Below is a small trained network, with its code and all its weights. Each question gives an input and a target symbol and asks what happens when units are switched off, that is, made to give their printed mean instead of their output.

import numpy as np


def w(rows, s, z=0):
    codes = np.array(rows[::2]) - 128.0
    scale = np.full(codes.shape[1], s)
    scale[-1] = z or s
    return codes * scale


def norm(h):
    return h / np.sqrt((h * h).mean(-1, keepdims=True) + 1e-5)


def f(y):
    return y / 2 * (1 + np.tanh(0.7978845608 * (y + 0.044715 * y**3)))


def softmax(a):
    e = np.exp(a - a.max(-1, keepdims=True))
    return e / e.sum(-1, keepdims=True)


def log_softmax(a):
    a = a - a.max(-1, keepdims=True)
    return a - np.log(np.exp(a).sum(-1, keepdims=True))


def net(x, mask):
    ids = ['ΘΞΠΦαδελτψ'.index(c) for c in x.split()]
    T = len(ids)
    res = E[ids] + P[:T]
    u = 0
    for l in range(2):
        q, k, v = (norm(res) @ M[l].T for M in (Q, K, V))
        z = softmax(np.where(np.tri(T) > 0, q @ k.T / 2**0.5, -1e9)) @ v
        res = res + np.where(mask[u], z, O[l][:, -1]) @ O[l][:, :-1]
        u += 1
        y = f(norm(res) @ A[l][:, :-1].T + A[l][:, -1])
        res = res + np.where(mask[u : u + 8], y, B[l][:, -1]) @ B[l][:, :-1]
        u += 8
    return log_softmax(norm(res)[-1] @ U[:, :-1].T + U[:, -1])


Q, K, V, O, A, B = {}, {}, {}, {}, {}, {}
E = w([
[43,123,154,163,57,96,172,120,143,191],'Θ',
[123,60,15,101,150,80,117,139,131,23],'Ξ',
[243,106,97,48,88,103,69,136,47,117],'Π',
[154,113,214,177,111,113,172,43,234,150],'Φ',
[98,180,152,88,153,234,79,151,133,69],'α',
[84,133,85,112,125,120,67,101,200,204],'δ',
[79,101,133,81,202,103,131,38,75,176],'ε',
[162,23,121,98,149,153,22,107,116,157],'λ',
[122,225,118,137,164,51,77,140,198,148],'τ',
[130,67,184,86,144,86,8,144,92,85],'ψ',
],0.016)
P = w([
[17,129,133,197,254,216,139,136,137,126],'0',
[49,95,145,183,228,171,101,152,124,146],'1',
[68,86,140,146,203,163,84,114,131,145],'2',
[77,97,144,117,170,145,80,90,136,145],'3',
[89,106,131,103,154,125,80,71,131,127],'4',
[107,103,138,85,137,118,82,85,122,146],'5',
[108,123,115,102,103,100,79,54,128,151],'6',
[124,112,124,66,98,86,89,86,119,145],'7',
[129,130,110,75,74,86,83,68,126,148],'8',
[155,127,109,68,61,61,74,83,121,146],'9',
[171,149,102,63,47,63,79,85,130,157],'10',
[178,143,103,61,21,47,87,100,128,157],'11',
[159,153,117,28,4,51,111,91,133,178],'12',
],0.0086)
Q[0] = w([
[154,98,201,229,62,164,253,172,149,124],'0.h0',
[142,182,98,106,158,152,108,181,99,101],'0.h0',
],0.062)
K[0] = w([
[46,183,180,205,129,136,191,96,253,172],'0.h0',
[79,199,86,40,155,161,58,129,77,109],'0.h0',
],0.048)
V[0] = w([
[240,140,96,148,2,138,135,163,153,153],'0.h0',
[223,107,199,111,77,88,174,144,102,73],'0.h0',
],0.012)
O[0] = w([
[143,54,120,228,112,148,117,74,139,40,5],'0.h0',
[206,56,254,189,95,90,118,171,116,107,71],'0.h0',
],0.0057,0.013)
A[0] = w([
[114,67,119,133,161,202,93,82,151,147,38],'0.n0',
[114,74,71,129,175,130,251,219,143,64,25],'0.n1',
[162,102,161,187,212,192,206,85,78,104,113],'0.n2',
[119,95,165,177,155,162,127,110,192,67,142],'0.n3',
[12,119,159,204,111,129,154,183,93,130,133],'0.n4',
[101,140,147,139,170,230,159,190,144,65,90],'0.n5',
[72,100,194,138,181,110,68,128,158,135,162],'0.n6',
[150,155,106,80,53,127,103,102,151,123,255],'0.n7',
],0.027,0.0051)
B[0] = w([
[127,63,147,255,167,96,151,173,133,214,180],'0.n0',
[47,51,8,154,97,27,243,132,194,47,134],'0.n1',
[217,77,91,20,198,132,162,163,189,69,158],'0.n2',
[122,131,125,94,121,181,175,70,164,164,172],'0.n3',
[27,170,179,145,81,182,127,130,108,155,144],'0.n4',
[73,78,190,113,206,156,157,183,204,81,148],'0.n5',
[82,120,116,135,147,114,34,59,135,69,237],'0.n6',
[95,94,139,117,127,61,121,173,176,152,252],'0.n7',
],0.02,0.016)
Q[1] = w([
[10,3,172,14,180,32,83,137,241,187],'1.h0',
[117,76,160,96,136,95,97,189,184,147],'1.h0',
],0.043)
K[1] = w([
[253,129,115,95,91,22,68,237,146,132],'1.h0',
[177,92,51,154,119,86,102,139,116,133],'1.h0',
],0.041)
V[1] = w([
[105,27,70,59,214,244,159,20,173,150],'1.h0',
[251,62,145,54,31,139,91,153,165,158],'1.h0',
],0.021)
O[1] = w([
[221,83,115,75,17,254,153,107,104,143,221],'1.h0',
[155,143,55,78,96,164,122,184,203,163,254],'1.h0',
],0.0085,0.0058)
A[1] = w([
[223,132,73,128,184,101,194,215,89,70,70],'1.n0',
[151,63,212,90,55,29,192,61,48,149,39],'1.n1',
[90,253,146,177,179,127,168,101,144,92,133],'1.n2',
[123,208,192,208,85,116,167,116,124,78,4],'1.n3',
[199,79,127,147,108,147,109,137,185,83,57],'1.n4',
[152,80,134,65,111,79,149,144,104,116,114],'1.n5',
[78,129,89,144,186,114,146,90,107,123,79],'1.n6',
[149,160,119,142,173,119,208,90,63,106,49],'1.n7',
],0.027,0.003)
B[1] = w([
[116,155,113,143,122,152,92,159,4,110,150],'1.n0',
[114,77,186,133,157,80,156,120,106,112,191],'1.n1',
[160,139,133,159,156,111,153,105,138,119,179],'1.n2',
[163,158,188,144,45,111,162,135,133,137,138],'1.n3',
[179,114,112,113,116,92,145,102,184,147,217],'1.n4',
[134,114,182,134,135,129,140,115,155,132,184],'1.n5',
[132,144,96,120,96,146,121,162,151,134,254],'1.n6',
[122,148,96,108,163,108,109,105,98,165,143],'1.n7',
],0.04,0.014)
U = w([
[73,96,53,149,86,111,169,142,85,44,4],'Θ',
[199,76,121,110,101,129,168,64,181,136,142],'Ξ',
[114,179,191,164,61,126,163,112,117,133,200],'Π',
[132,83,114,254,146,157,106,144,94,173,32],'Φ',
[89,149,96,76,65,165,110,174,148,179,188],'α',
[109,155,140,118,97,132,33,69,101,26,26],'δ',
[98,118,154,78,188,66,140,102,86,162,190],'ε',
[140,242,94,172,179,102,149,136,137,115,143],'λ',
[103,131,185,116,196,180,140,177,151,71,89],'τ',
[201,136,108,106,124,151,117,173,73,101,106],'ψ',
],0.0099,0.0023)

Each question gives the input, a string of symbols that net reads in full, and the target symbol t.
The units are the heads (2 rows each of Q, K, V and O) and the neurons (one row each of A and B). Each row of codes is followed by its name. A weight is (code - 128) times the scale printed after its matrix; where a second scale follows, it is the last column's (O, A, B and U).
mask holds one flag per unit, layer by layer, with each layer's heads first. A switched-off unit (its flag False) gives its mean, the last column of its rows in O or B, instead of its output. The means were averaged over made-up inputs and are rounded, as every weight is.
A unit's drop is (log p(t) with every unit on - log p(t) with that unit switched off) / (log p(t) with every unit on - log p(t) with every unit switched off).
The circuit of an input: a set's keep is (log p(t) with only the set's units on - log p(t) with every unit switched off) / (log p(t) with every unit on - log p(t) with every unit switched off). Starting from the 12 units with the biggest drops (on a tie, the unit counted first), units are removed one at a time, each time the one whose removal leaves the highest keep (on an exact tie, the one counted first), for as long as the keep stays at least 0.8.
units of the circuit, in order: the units of the circuit, biggest drop first
k most important neurons: the k neurons with the biggest drops, biggest first
top k neurons in layer l: the k neurons of layer l with the biggest drops, biggest first
drop of u: that unit's drop, to one decimal
input δ Θ ε ε ε ε Θ, target ε: 3 most important neurons => [1.n1, 0.n4, 0.n2]
input δ ε ε ψ ε, target δ: units of the circuit, in order => [0.n6, 0.n7, 1.n4]
input ε τ Θ δ α ψ Θ ε Θ, target ε: top 2 neurons in layer 0 => [0.n6, 0.n7]
input δ τ Φ λ ε ε δ δ ε, target α: 3 most important neurons => [0.n7, 1.n6, 0.n3]
input ψ δ ε ψ δ ε, target δ: 4 most important neurons => [0.n7, 0.n6, 0.n0, 1.n4]
input α α ε δ Θ ε ε ψ ε λ ε, target Φ: units of the circuit, in order => [0.h0, 0.n0, 1.n4]
input λ ε Φ τ τ ε ε ε ε Θ Θ α α, target τ: units of the circuit, in order => [0.n5, 0.h0]
input δ ε ε ε ε ε ε δ ε, target α: units of the circuit, in order => [1.n1, 1.n4]
input ε ε ε ε ε λ Ξ Θ ε τ ε ε ψ, target δ: units of the circuit, in order => [0.h0, 0.n6, 0.n0]
input ε ψ ε ε ε ε ε δ Φ λ λ, target Φ: units of the circuit, in order => [0.n0, 0.h0]
input ε Φ ε δ α λ ε, target Φ: units of the circuit, in order => [0.n0, 0.h0, 1.n4]
input ε ε α ψ ε δ, target α: 2 most important neurons => [1.n1, 0.n2]
input Φ ε ε α δ δ ε Φ, target ε: 2 most important neurons => [1.n6, 0.n2]
input ε α α ε ε δ ε δ ε τ, target λ: most important neuron => [0.n2]
input ε ε Φ ε ε α δ τ Θ, target Π: top 2 neurons in layer 0 => [0.n4, 0.n2]
input ε Θ ε ε τ Φ ε, target λ: 2 most important neurons => [0.n3, 0.n2]
input ε τ τ, target λ: 2 most important neurons => [1.n2, 0.n2]
input τ Π Π, target ψ: 2 most important neurons => [0.n6, 1.n0]
input α ε λ ε δ Φ δ δ Π Θ, target α: top 2 neurons in layer 0 => [0.n4, 0.n0]
input ε δ Φ ε Θ ε δ ε ε ε ε Φ, target ε: 4 most important neurons => [1.n6, 0.n2, 0.n7, 1.n4]
input α ε ε Ξ ε Θ, target Π: drop of 0.n2 => 0.0
input ε ε τ ε, target λ: drop of 1.h0 => 1.0
input ε τ ε δ, target α: drop of 1.n2 => 0.2
